Here is a tiny trained network, its code and every weight. The questions are about switching its units off for an input and a class, where a switched-off unit gives its printed mean instead of its output.

import numpy as np


def w(rows, s, z=0):
    codes = np.array(rows[::2]) - 128.0
    scale = np.full(codes.shape[1], s)
    scale[-1] = z or s
    return codes * scale


def f(y):
    return y / 2 * (1 + np.tanh(0.7978845608 * (y + 0.044715 * y**3)))


def log_softmax(a):
    a = a - a.max(-1, keepdims=True)
    return a - np.log(np.exp(a).sum(-1, keepdims=True))


def net(x, mask):
    res = np.array(x, float).reshape(1, 6) / 4 @ E
    y = f(res @ A[0][:, :-1].T + A[0][:, -1])
    res = res + np.where(mask, y, B[0][:, -1]) @ B[0][:, :-1]
    return log_softmax(res[-1] @ U[:, :-1].T + U[:, -1])


A, B = {}, {}
E = w([
[41,137,227,133,2,214],'x0',
[137,135,130,131,123,129],'x1',
[142,134,137,133,126,129],'x2',
[58,233,125,253,232,159],'x3',
[107,243,180,20,167,52],'x4',
[137,128,135,124,139,141],'x5',
],0.012)
A[0] = w([
[170,169,74,67,208,24,147],'n1',
[86,141,119,250,115,231,150],'n2',
[91,232,109,175,230,150,151],'n3',
[207,42,38,205,174,95,187],'n4',
[116,40,207,120,65,176,119],'n5',
[145,122,136,83,88,79,158],'n6',
[71,186,254,52,114,120,102],'n7',
[118,68,94,151,57,229,156],'n8',
[192,56,119,16,61,135,248],'n9',
],0.0099,0.011)
B[0] = w([
[233,120,181,81,101,67,219],'n1',
[57,108,182,205,97,128,211],'n2',
[149,163,86,228,102,64,228],'n3',
[62,168,52,143,230,250,223],'n4',
[152,141,83,188,103,117,193],'n5',
[127,107,96,73,149,179,173],'n6',
[88,140,17,97,140,198,212],'n7',
[198,60,91,212,89,117,197],'n8',
[184,75,58,101,172,117,253],'n9',
],0.013,0.022)
U = w([
[110,80,86,75,169,224,190],'0',
[207,85,112,191,86,48,205],'1',
[42,242,107,163,168,171,175],'2',
[73,68,254,194,77,122,2],'3',
[187,73,171,37,161,74,64],'4',
],0.01,0.003)

Each question gives the input, the list of numbers given to net, and the class t.
The units are the neurons (one row each of A and B). Each row of codes is followed by its name. A weight is (code - 128) times the scale printed after its matrix; where a second scale follows, it is the last column's (A, B and U).
mask holds one flag per neuron, in row order. A switched-off neuron (its flag False) gives its mean, the last column of its row in B, instead of its output. The means were averaged over made-up inputs and are rounded, as every weight is.
A unit's drop is (log p(t) with every unit on - log p(t) with that unit switched off) / (log p(t) with every unit on - log p(t) with every unit switched off).
The circuit of an input: a set's keep is (log p(t) with only the set's units on - log p(t) with every unit switched off) / (log p(t) with every unit on - log p(t) with every unit switched off). Starting from all 9 units, units are removed one at a time, each time the one whose removal leaves the highest keep (on an exact tie, the one counted first), for as long as the keep stays at least 0.8.
circuit, biggest first: the units of the circuit, biggest drop first
most important unit: the unit with the biggest drop
top k neurons: the k neurons with the biggest drops, biggest first
drop when u is switched off: that unit's drop, to one decimal
input [-2,4,-7,-4,1,-4], class 4: most important unit : n7
input [4,7,-6,1,3,-4], class 2: top 4 neurons : (n9, n1, n8, n6)
input [-2,-8,-8,1,-4,5], class 2: circuit, biggest first : (n9, n1)
input [-8,-3,4,3,0,-3], class 2: top 2 neurons : (n4, n8)
input [4,-3,-7,1,0,-3], class 3: circuit, biggest first : (n4, n9, n3)
input [8,7,6,0,7,-3], class 0: top 2 neurons : (n3, n7)
input [-1,-2,2,-7,7,1], class 4: top 2 neurons : (n1, n4)
input [4,-7,8,1,-8,5], class 3: top 2 neurons : (n2, n9)
input [-4,-6,5,-6,0,1], class 0: top 2 neurons : (n4, n6)
input [2,8,-6,1,-7,-8], class 3: top 3 neurons : (n2, n9, n3)
input [0,1,-5,3,-4,4], class 2: top 2 neurons : (n1, n4)
input [0,-3,0,8,5,6], class 1: top 3 neurons : (n4, n3, n1)
input [-1,5,-3,-8,0,-5], class 0: top 3 neurons : (n3, n6, n1)
input [-8,8,3,7,7,2], class 1: most important unit : n3
input [-7,-6,-5,-3,1,4], class 4: top 2 neurons : (n1, n7)
input [-4,8,-2,4,5,6], class 1: drop when n3 is switched off : 0.3
input [-8,5,-5,-3,-2,-2], class 0: drop when n4 is switched off : 2.3
input [-7,7,-2,-7,3,3], class 4: drop when n1 is switched off : 1.1
input [4,0,-7,-6,4,2], class 0: drop when n2 is switched off : 0.0
input [-4,5,3,-4,-7,-2], class 0: circuit, biggest first : (n4)
